Below is a small trained network, with its code and all its weights. Each question gives an input and a class and asks what happens when units are switched off, that is, made to give their printed mean instead of their output.

import numpy as np


def w(rows, s, z=0):
    codes = np.array(rows[::2]) - 128.0
    scale = np.full(codes.shape[1], s)
    scale[-1] = z or s
    return codes * scale


def norm(h):
    return h / np.sqrt((h * h).mean(-1, keepdims=True) + 1e-5)


def f(y):
    return y / 2 * (1 + np.tanh(0.7978845608 * (y + 0.044715 * y**3)))


def log_softmax(a):
    a = a - a.max(-1, keepdims=True)
    return a - np.log(np.exp(a).sum(-1, keepdims=True))


def net(x, mask):
    res = np.array(x, float).reshape(1, 8) / 4 @ E
    u = 0
    for l in range(2):
        y = f(norm(res) @ A[l][:, :-1].T + A[l][:, -1])
        res = res + np.where(mask[u : u + 7], y, B[l][:, -1]) @ B[l][:, :-1]
        u += 7
    return log_softmax(norm(res)[-1] @ U[:, :-1].T + U[:, -1])


A, B = {}, {}
E = w([
[88,208,5,132,106,134,89,222,67,113,55],'x0',
[126,128,125,124,124,124,128,122,131,131,126],'x1',
[3,121,158,96,232,15,156,136,35,44,125],'x2',
[114,122,42,204,196,194,137,62,185,114,134],'x3',
[132,128,137,138,134,131,123,136,126,130,124],'x4',
[122,126,125,127,126,123,126,125,133,131,124],'x5',
[129,131,124,131,124,123,133,127,128,129,132],'x6',
[125,139,131,133,125,135,135,120,119,131,134],'x7',
],0.0032)
A[0] = w([
[73,124,88,175,219,118,163,79,137,54,135,16],'0.n1',
[111,113,152,136,184,127,170,89,162,126,159,19],'0.n2',
[149,186,57,131,43,168,111,214,139,170,74,40],'0.n3',
[209,91,205,129,78,163,130,77,205,161,167,188],'0.n4',
[196,110,159,94,1,131,105,186,119,182,155,94],'0.n5',
[80,49,232,114,166,81,187,89,141,80,157,128],'0.n6',
[79,205,76,114,167,124,95,177,93,101,88,9],'0.n7',
],0.0039,0.0015)
B[0] = w([
[179,57,133,160,68,191,79,70,124,97,99,192],'0.n1',
[137,111,103,126,152,134,58,45,81,113,106,144],'0.n2',
[198,185,198,79,151,134,95,2,151,57,107,222],'0.n3',
[47,65,93,108,123,147,210,215,93,172,107,253],'0.n4',
[143,39,88,127,112,172,109,13,20,107,80,222],'0.n5',
[239,148,134,144,115,124,75,122,145,152,179,213],'0.n6',
[100,47,116,155,37,165,125,168,126,132,136,183],'0.n7',
],0.0041,0.0042)
A[1] = w([
[140,94,184,84,86,87,150,255,105,135,157,182],'1.n1',
[101,94,113,139,167,164,192,148,230,202,182,82],'1.n2',
[78,148,145,95,56,64,130,232,120,128,102,6],'1.n3',
[174,223,66,127,145,134,135,129,191,123,77,64],'1.n4',
[168,126,84,151,106,229,137,97,238,181,103,157],'1.n5',
[26,72,62,118,128,176,198,96,114,108,103,180],'1.n6',
[159,174,214,63,125,30,108,141,143,142,190,46],'1.n7',
],0.0048,0.0018)
B[1] = w([
[119,121,137,58,82,117,160,156,165,159,167,175],'1.n1',
[97,181,95,151,189,128,148,77,107,97,3,169],'1.n2',
[51,146,181,151,147,96,219,45,167,55,125,146],'1.n3',
[93,144,154,127,123,168,90,123,166,113,254,144],'1.n4',
[68,187,158,111,155,52,146,145,148,115,164,253],'1.n5',
[176,122,123,164,153,119,113,225,129,178,101,223],'1.n6',
[179,252,98,179,188,171,47,213,84,180,127,153],'1.n7',
],0.005)
U = w([
[160,23,120,82,86,155,195,152,84,221,108,113],'0',
[173,166,129,64,55,173,82,41,91,88,52,147],'1',
[185,190,170,104,158,97,70,191,80,191,188,202],'2',
[38,146,163,85,75,67,220,167,113,87,130,6],'3',
[78,155,87,181,212,127,200,129,176,183,51,159],'4',
[93,205,99,146,116,164,90,105,213,99,249,133],'5',
[175,50,137,186,182,116,83,11,138,106,177,115],'6',
[84,81,39,212,110,145,72,204,107,85,65,112],'7',
],0.013,0.0012)

Each question gives the input, the list of numbers given to net, and the class t.
The units are the neurons (one row each of A and B). Each row of codes is followed by its name. A weight is (code - 128) times the scale printed after its matrix; where a second scale follows, it is the last column's (A, B and U).
mask holds one flag per neuron, layer by layer. A switched-off neuron (its flag False) gives its mean, the last column of its row in B, instead of its output. The means were averaged over made-up inputs and are rounded, as every weight is.
A unit's drop is (log p(t) with every unit on - log p(t) with that unit switched off) / (log p(t) with every unit on - log p(t) with every unit switched off).
The circuit of an input: a set's keep is (log p(t) with only the set's units on - log p(t) with every unit switched off) / (log p(t) with every unit on - log p(t) with every unit switched off). Starting from the 12 units with the biggest drops (on a tie, the unit counted first), units are removed one at a time, each time the one whose removal leaves the highest keep (on an exact tie, the one counted first), for as long as the keep stays at least 0.8.
circuit, biggest first: the units of the circuit, biggest drop first
most important unit: the unit with the biggest drop
k most important neurons: the k neurons with the biggest drops, biggest first
k most important neurons of layer l: the k neurons of layer l with the biggest drops, biggest first
drop of u: that unit's drop, to one decimal
input [8,-3,-2,-6,-1,6,-3,7], class 1: circuit, biggest first -> 0.n3
input [-1,7,5,-7,0,4,3,-7], class 2: 2 most important neurons -> 1.n7, 0.n4
input [0,2,-6,2,-1,4,-4,5], class 4: 2 most important neurons of layer 0 -> 0.n4, 0.n6
input [-5,-4,-4,0,2,-5,-4,4], class 0: 2 most important neurons of layer 0 -> 0.n4, 0.n5
input [1,-1,2,7,-6,-3,-5,4], class 7: circuit, biggest first -> 0.n3, 0.n1
input [-5,8,7,0,5,-6,-3,7], class 2: circuit, biggest first -> 1.n7, 0.n6
input [3,2,0,1,4,-4,0,-6], class 5: 4 most important neurons -> 0.n5, 0.n4, 0.n3, 1.n4
input [0,1,6,6,-4,-6,3,-6], class 6: 3 most important neurons of layer 0 -> 0.n4, 0.n6, 0.n1
input [-8,3,-1,7,-8,6,6,4], class 4: circuit, biggest first -> 0.n4, 1.n2
input [1,-6,0,0,-1,1,-3,-7], class 1: 2 most important neurons -> 0.n3, 0.n4
input [7,7,-6,0,1,6,-2,-1], class 1: 2 most important neurons of layer 0 -> 0.n3, 0.n5
input [-1,2,-1,2,-6,3,-3,4], class 4: 2 most important neurons -> 0.n5, 1.n2
input [-2,-1,6,1,3,6,1,-7], class 6: 2 most important neurons -> 0.n1, 1.n6
input [4,2,-1,8,0,5,7,1], class 5: most important unit -> 0.n4
input [7,0,-6,2,5,2,2,6], class 5: circuit, biggest first -> 1.n4, 1.n5
input [-5,6,5,0,0,-3,-8,4], class 2: 2 most important neurons -> 1.n7, 0.n5
input [2,-7,0,-4,5,6,1,-6], class 1: 2 most important neurons of layer 0 -> 0.n4, 0.n3
input [0,-5,7,-8,5,8,-1,-2], class 2: 3 most important neurons -> 1.n7, 0.n4, 0.n6
input [1,-5,7,7,-1,1,-6,1], class 7: 3 most important neurons of layer 0 -> 0.n3, 0.n7, 0.n5
input [5,-4,-7,-8,3,2,6,-4], class 1: 2 most important neurons -> 0.n3, 0.n5
input [-1,-4,-1,-3,8,-5,-7,-1], class 0: most important unit -> 0.n5
input [0,1,-3,1,-5,-8,1,-5], class 4: 2 most important neurons of layer 0 -> 0.n4, 0.n1
input [2,-4,-2,8,1,-7,7,4], class 5: 2 most important neurons -> 0.n4, 1.n4
input [6,5,-5,-2,-6,-5,-8,-8], class 1: 2 most important neurons -> 0.n5, 0.n3
input [-4,0,4,-7,-8,-7,2,2], class 2: drop of 1.n7 -> 0.2
input [-1,-5,7,-6,8,2,-3,-7], class 2: drop of 0.n4 -> 0.3
input [8,6,-6,1,-6,-7,0,-1], class 5: drop of 1.n6 -> 0.0
input [-5,-2,-3,2,-3,3,1,2], class 4: most important unit -> 1.n2
input [-2,4,2,-6,3,8,-1,-5], class 2: drop of 1.n7 -> 0.8
